Here is a tiny trained network, its code and every weight. The questions are about switching its units off for an input and a target symbol, where a switched-off unit gives its printed mean instead of its output.

import numpy as np


def w(rows, s, z=0):
    codes = np.array(rows[::2]) - 128.0
    scale = np.full(codes.shape[1], s)
    scale[-1] = z or s
    return codes * scale


def norm(h):
    return h / np.sqrt((h * h).mean(-1, keepdims=True) + 1e-5)


def f(y):
    return np.maximum(y, 0)


def softmax(a):
    e = np.exp(a - a.max(-1, keepdims=True))
    return e / e.sum(-1, keepdims=True)


def log_softmax(a):
    a = a - a.max(-1, keepdims=True)
    return a - np.log(np.exp(a).sum(-1, keepdims=True))


def net(x, mask):
    ids = ['αβεθπσφω'.index(c) for c in x.split()]
    T = len(ids)
    res = E[ids] + P[:T]
    r = norm(res)
    for j in range(3):
        rows = slice(4 * j, 4 * j + 4)
        q, k, v = (r @ M[0][rows].T for M in (Q, K, V))
        z = softmax(np.where(np.tri(T) > 0, q @ k.T / 4**0.5, -1e9)) @ v
        o = O[0][rows]
        res = res + np.where(mask[j], z, o[:, -1]) @ o[:, :-1]
    y = f(norm(res) @ A[0][:, :-1].T + A[0][:, -1])
    res = res + np.where(mask[3:19], y, B[0][:, -1]) @ B[0][:, :-1]
    return log_softmax(norm(res)[-1] @ U[:, :-1].T + U[:, -1])


Q, K, V, O, A, B = {}, {}, {}, {}, {}, {}
E = w([
[70,201,193],'α',
[121,179,168],'β',
[247,203,80],'ε',
[146,137,134],'θ',
[171,24,121],'π',
[142,95,164],'σ',
[81,64,121],'φ',
[253,32,113],'ω',
],0.014)
P = w([
[174,119,198],'0',
[40,226,7],'1',
[97,141,131],'2',
[114,42,27],'3',
[21,217,151],'4',
[101,132,133],'5',
[134,75,65],'6',
[22,217,154],'7',
[105,108,138],'8',
[162,195,152],'9',
[32,212,156],'10',
],0.011)
Q[0] = w([
[142,79,254],'head 0',
[92,154,173],'head 0',
[125,188,57],'head 0',
[215,178,140],'head 0',
[128,64,48],'head 1',
[107,166,59],'head 1',
[139,127,176],'head 1',
[160,187,25],'head 1',
[136,125,122],'head 2',
[111,138,151],'head 2',
[142,139,115],'head 2',
[117,125,140],'head 2',
],0.025)
K[0] = w([
[152,145,250],'head 0',
[119,193,167],'head 0',
[133,152,56],'head 0',
[233,167,135],'head 0',
[169,225,142],'head 1',
[99,191,109],'head 1',
[134,78,130],'head 1',
[148,226,47],'head 1',
[136,115,125],'head 2',
[105,145,126],'head 2',
[155,111,117],'head 2',
[109,140,133],'head 2',
],0.025)
V[0] = w([
[124,124,145],'head 0',
[143,134,173],'head 0',
[116,68,209],'head 0',
[168,209,104],'head 0',
[92,155,153],'head 1',
[205,235,184],'head 1',
[173,122,98],'head 1',
[153,246,95],'head 1',
[136,148,82],'head 2',
[127,140,80],'head 2',
[126,124,116],'head 2',
[107,158,2],'head 2',
],0.0073)
O[0] = w([
[116,122,111,142],'head 0',
[71,110,127,126],'head 0',
[107,76,41,183],'head 0',
[62,159,230,58],'head 0',
[95,141,162,147],'head 1',
[129,70,254,24],'head 1',
[152,94,105,83],'head 1',
[54,12,181,3],'head 1',
[143,97,135,102],'head 2',
[145,108,146,112],'head 2',
[127,122,140,125],'head 2',
[191,108,181,108],'head 2',
],0.0074,0.003)
A[0] = w([
[206,111,90,156],'neuron 0',
[115,166,158,68],'neuron 1',
[144,138,157,71],'neuron 2',
[159,164,167,190],'neuron 3',
[50,105,138,60],'neuron 4',
[132,173,150,76],'neuron 5',
[175,137,109,41],'neuron 6',
[202,108,183,254],'neuron 7',
[104,107,164,92],'neuron 8',
[249,104,116,109],'neuron 9',
[100,152,100,167],'neuron 10',
[134,162,95,180],'neuron 11',
[139,172,113,54],'neuron 12',
[155,109,95,30],'neuron 13',
[84,124,118,218],'neuron 14',
[83,108,102,217],'neuron 15',
],0.018,0.0031)
B[0] = w([
[68,191,67,219],'neuron 0',
[175,9,129,178],'neuron 1',
[114,148,179,138],'neuron 2',
[63,105,138,181],'neuron 3',
[231,198,56,195],'neuron 4',
[92,52,59,180],'neuron 5',
[80,85,141,160],'neuron 6',
[175,45,110,193],'neuron 7',
[161,191,53,170],'neuron 8',
[109,105,227,209],'neuron 9',
[135,70,92,240],'neuron 10',
[226,94,192,254],'neuron 11',
[106,218,127,200],'neuron 12',
[162,58,100,166],'neuron 13',
[107,164,183,220],'neuron 14',
[104,118,217,230],'neuron 15',
],0.015,0.0062)
U = w([
[191,172,247,185],'α',
[251,104,168,3],'β',
[97,105,223,129],'ε',
[203,91,115,31],'θ',
[87,71,121,94],'π',
[10,165,179,193],'σ',
[137,47,13,98],'φ',
[68,123,118,243],'ω',
],0.016,0.0077)

Each question gives the input, a string of symbols that net reads in full, and the target symbol t.
The units are the heads (4 rows each of Q, K, V and O) and the neurons (one row each of A and B). Each row of codes is followed by its name. A weight is (code - 128) times the scale printed after its matrix; where a second scale follows, it is the last column's (O, A, B and U).
mask holds one flag per unit, heads first, then neurons. A switched-off unit (its flag False) gives its mean, the last column of its rows in O or B, instead of its output. The means were averaged over made-up inputs and are rounded, as every weight is.
A unit's drop is (log p(t) with every unit on - log p(t) with that unit switched off) / (log p(t) with every unit on - log p(t) with every unit switched off).
The circuit of an input: a set's keep is (log p(t) with only the set's units on - log p(t) with every unit switched off) / (log p(t) with every unit on - log p(t) with every unit switched off). Starting from the 12 units with the biggest drops (on a tie, the unit counted first), units are removed one at a time, each time the one whose removal leaves the highest keep (on an exact tie, the one counted first), for as long as the keep stays at least 0.8.
circuit, biggest first: the units of the circuit, biggest drop first
most important unit: the unit with the biggest drop
top k neurons: the k neurons with the biggest drops, biggest first
heads that matter: for each layer, one digit per head in row order, 1 if its drop is at least 0.15 and else 0, layers parted by /
drop of u: that unit's drop, to one decimal
input φ β φ ω φ ε φ α φ σ, target σ: most important unit : neuron 7
input ε π φ π ε, target φ: circuit, biggest first : head 1; neuron 15; neuron 11
input β α σ φ α β β ω β, target β: top 3 neurons : neuron 11; neuron 0; neuron 10
input θ β π α θ φ β φ ω θ, target φ: top 2 neurons : neuron 15; neuron 5
input σ α φ, target σ: top 2 neurons : neuron 0; neuron 11
input α φ ω α ε π α α σ, target α: heads that matter : 100
input σ α φ π α φ, target σ: top 2 neurons : neuron 11; neuron 0
input α φ θ β σ α π φ, target α: circuit, biggest first : neuron 4; neuron 15
input α φ β α α β β θ θ, target α: top 3 neurons : neuron 11; neuron 5; neuron 7
input ε ε φ, target ε: top 4 neurons : neuron 15; neuron 10; neuron 5; neuron 12
input φ φ φ π α φ α φ θ, target φ: heads that matter : 110
input φ θ α φ ω α, target φ: heads that matter : 000
input φ α σ θ φ φ ε, target ε: top 2 neurons : neuron 9; neuron 7
input φ β ω α π, target φ: top 2 neurons : neuron 0; neuron 13
input ε φ φ, target ε: circuit, biggest first : neuron 15
input β φ β β ω α β φ ω β, target φ: top 4 neurons : neuron 5; neuron 15; neuron 9; neuron 14
input σ θ φ α β α α α ω β β, target ω: top 3 neurons : neuron 5; neuron 9; neuron 12
input φ φ σ, target φ: top 3 neurons : neuron 0; neuron 13; neuron 14
input β φ α π ω φ, target β: top 4 neurons : neuron 4; neuron 9; neuron 12; neuron 0
input φ ω β, target φ: circuit, biggest first : neuron 5
input α φ φ φ α φ β π, target φ: drop of neuron 6 : 0.2
input α ω φ α φ φ β φ θ, target α: drop of head 1 : 1.0
input α β φ α β β β α ε α ω, target ε: drop of neuron 9 : 1.8
